[[ 34  -8   8   5 -22   9  20  15 -25   8   0 -45]
 [-27   9 -11  -9  23 -11 -15 -16  20 -10   0  36]
 [-18   5   1  10  40   2  -5 -36  18  19   0  24]
 [  3   9 -11 -21 -45 -16 -13  38  -9 -35   0  -1]]
->
[[ 34   8 -22  20 -25   0]
 [-27 -11  23 -15  20   0]
 [-18   1  40  -5  18   0]
 [  3 -11 -45 -13  -9   0]]

[[ -3 -45  13  12  10]
 [ 10 -39  -6  10 -14]
 [  4 -43  -8  11 -11]
 [ 16 -39  -4  10 -18]
 [ 17 -39  -4  10 -18]
 [  4 -43  -9  11 -11]
 [ -1 -45  12  12   8]]
->
[[ -3  13  10]
 [ 10  -6 -14]
 [  4  -8 -11]
 [ 16  -4 -18]
 [ 17  -4 -18]
 [  4  -9 -11]
 [ -1  12   8]]

[[-43 -21  -9 -34]
 [ 40  12 -11  49]]
->
[[-43  -9]
 [ 40 -11]]

[[25 -4]
 [22 -7]
 [24 -9]
 [24 -5]
 [24  7]
 [20 -6]
 [46 29]
 [24 -5]
 [24 -5]
 [25 -5]]
->
[[25]
 [22]
 [24]
 [24]
 [24]
 [20]
 [46]
 [24]
 [24]
 [25]]

[[-22  45 -10  -6  -9 -43   3 -45  10  -8 -31  26  -8]
 [  2  -4   4   6  -1   6  -2   7  -4   5   5  -6   5]]
->
[[-22 -10  -9   3  10 -31  -8]
 [  2   4  -1  -2  -4   5   5]]

[[  2  -3 -16  19 -24]
 [ 48  -9 -10  22  -4]]
->
[[  2 -16 -24]
 [ 48 -10  -4]]
---
[[ 18 -18 -14  15 -26   7 -18  30]
 [ -8  16 -38  -1  19 -26 -12  16]
 [  2  -8  -3  22 -10  30   0  48]
 [ 19 -29  -3  18 -33 -28 -25 -13]
 [  9   5 -25 -16   9 -17 -40   6]
 [  8 -21  30 -10  20   1 -14 -18]
 [ 11  29  19 -28 -21  17  18 -21]
 [-18  25  12   3  13 -21  33  20]
 [ 28  19  17 -38 -10   3 -23  -3]]
->
[[-18  25  12   3  13 -21  33  20]
 [ -8  16 -38  -1  19 -26 -12  16]
 [  2  -8  -3  22 -10  30   0  48]
 [  8 -21  30 -10  20   1 -14 -18]
 [  9   5 -25 -16   9 -17 -40   6]
 [ 11  29  19 -28 -21  17  18 -21]
 [ 18 -18 -14  15 -26   7 -18  30]
 [ 19 -29  -3  18 -33 -28 -25 -13]
 [ 28  19  17 -38 -10   3 -23  -3]]

[[-13  -5  -4  21 -12   8  10   2  -9   4   3   8]
 [ 15  14  10 -47  13 -18 -22  -5  15  -7   1  -8]
 [-19 -12  -2  13 -19   1   3  -4 -17  11   7  21]
 [-17  -6   4 -32 -19 -20 -23 -17 -14  17  12  31]
 [-10  -5  -1  -6 -10  -6  -8  -9 -12  11   5  17]]
->
[[-19 -12  -2  13 -19   1   3  -4 -17  11   7  21]
 [-17  -6   4 -32 -19 -20 -23 -17 -14  17  12  31]
 [-13  -5  -4  21 -12   8  10   2  -9   4   3   8]
 [-10  -5  -1  -6 -10  -6  -8  -9 -12  11   5  17]
 [ 15  14  10 -47  13 -18 -22  -5  15  -7   1  -8]]

[[-12  -4   2 -11  -2   4  -8]
 [  4 -14   6   4  20 -19   4]
 [-50  -7   3 -29 -19  14  -6]
 [ -8   2  -6 -13 -11   1   0]
 [-44 -10   4 -27 -13   9  -5]
 [ 15 -16   7   7  27 -22   1]
 [  0   3   1  -3  -3   8  -8]
 [ -3   7   1  -7  -8  19 -19]]
->
[[-50  -7   3 -29 -19  14  -6]
 [-44 -10   4 -27 -13   9  -5]
 [-12  -4   2 -11  -2   4  -8]
 [ -8   2  -6 -13 -11   1   0]
 [ -3   7   1  -7  -8  19 -19]
 [  0   3   1  -3  -3   8  -8]
 [  4 -14   6   4  20 -19   4]
 [ 15 -16   7   7  27 -22   1]]

[[-10   8  -4   6   1  -1]
 [ 22 -16   8 -11  -2   4]
 [ 24 -13   9  -5   0   8]
 [-47  26 -18   9   0 -16]
 [ -4  -6  -2 -11  -3  -7]]
->
[[-47  26 -18   9   0 -16]
 [-10   8  -4   6   1  -1]
 [ -4  -6  -2 -11  -3  -7]
 [ 22 -16   8 -11  -2   4]
 [ 24 -13   9  -5   0   8]]

[[ -2 -24 -18   8  19  14 -14 -20]
 [ 35 -24 -37  22  39 -12 -39   4]
 [-36  -9  33  22 -14 -37 -13  32]]
->
[[-36  -9  33  22 -14 -37 -13  32]
 [ -2 -24 -18   8  19  14 -14 -20]
 [ 35 -24 -37  22  39 -12 -39   4]]

[[ -6 -44  -4   4 -29 -18  20]
 [-11  -2 -12   7   1  16 -14]
 [ 18  37  28 -22  22 -16  -9]]
->
[[-11  -2 -12   7   1  16 -14]
 [ -6 -44  -4   4 -29 -18  20]
 [ 18  37  28 -22  22 -16  -9]]

[[ 33   9 -26]
 [ 40  -5  20]
 [ -9  -7   2]
 [-22   6  -6]
 [ 15  29 -22]]
->
[[-22   6  -6]
 [ -9  -7   2]
 [ 15  29 -22]
 [ 33   9 -26]
 [ 40  -5  20]]

[[  8  31 -37]
 [ 11  33 -41]
 [ -8 -18  26]]
->
[[ -8 -18  26]
 [  8  31 -37]
 [ 11  33 -41]]
---
[[ 28  45 -37 -15  -5]
 [ -9 -16   5   1  -5]
 [ 28   8   5 -15  -5]
 [ 28   8   5 -15  -5]]
->
[[ -9 -16   5]
 [ 28   8   5]]

[[-11  10  26  20]
 [ 11 -25 -52 -29]
 [  8  13  43  15]]
->
[[ 11 -25 -52]
 [  8  13  43]]

[[-28  13 -11   2]
 [-39  25 -15  13]
 [ 52 -33  20 -17]
 [-28  19 -11  11]
 [ 17  -6   7   2]]
->
[[-39  25 -15]
 [ 52 -33  20]]

[[-50  31   7]
 [-21   2 -13]
 [-42   0   6]]
->
[[-21   2 -13]
 [-42   0   6]]

[[ 37  18 -48]
 [-49   0 -13]
 [-25  13   4]]
->
[[-49   0 -13]
 [-25  13   4]]

[[  9  33 -29  15 -19]
 [-12 -30  41 -47   5]
 [ -2  10 -12  17   6]
 [ 15  28 -29  16 -23]]
->
[[-12 -30  41]
 [ -2  10 -12]]
---
[[ -2   8  -5  -2   3]
 [ -4  -1  12 -17   0]
 [ 31  -6 -27  43 -47]
 [-37 -18  12  -7  49]]
->
[  3 -17 -27 -18]

[[ 9 10 48 10 15]
 [35 13 30 13  9]
 [ 7 14 13 17  6]
 [ 5 11 52 17 14]]
->
[15 13 13 11]

[[ 45 -37  10]
 [ 45  -7 -25]
 [-44  -5  52]
 [ 17 -41  31]]
->
[ 10  -7 -44]

[[  5 -46 -19]
 [ 20  53   5]
 [ 20 -11 -30]
 [ 51  50 -22]]
->
[-19  53  20]

[[-50   0]
 [ -4  23]
 [-33  -2]]
->
[ 0 -4]

[[-43  37  21]
 [-16 -28   0]
 [ -6 -28  40]]
->
[ 21 -28  -6]

[[-17   8]
 [-40  14]
 [-14  19]
 [  5 -17]]
->
[  8 -40]
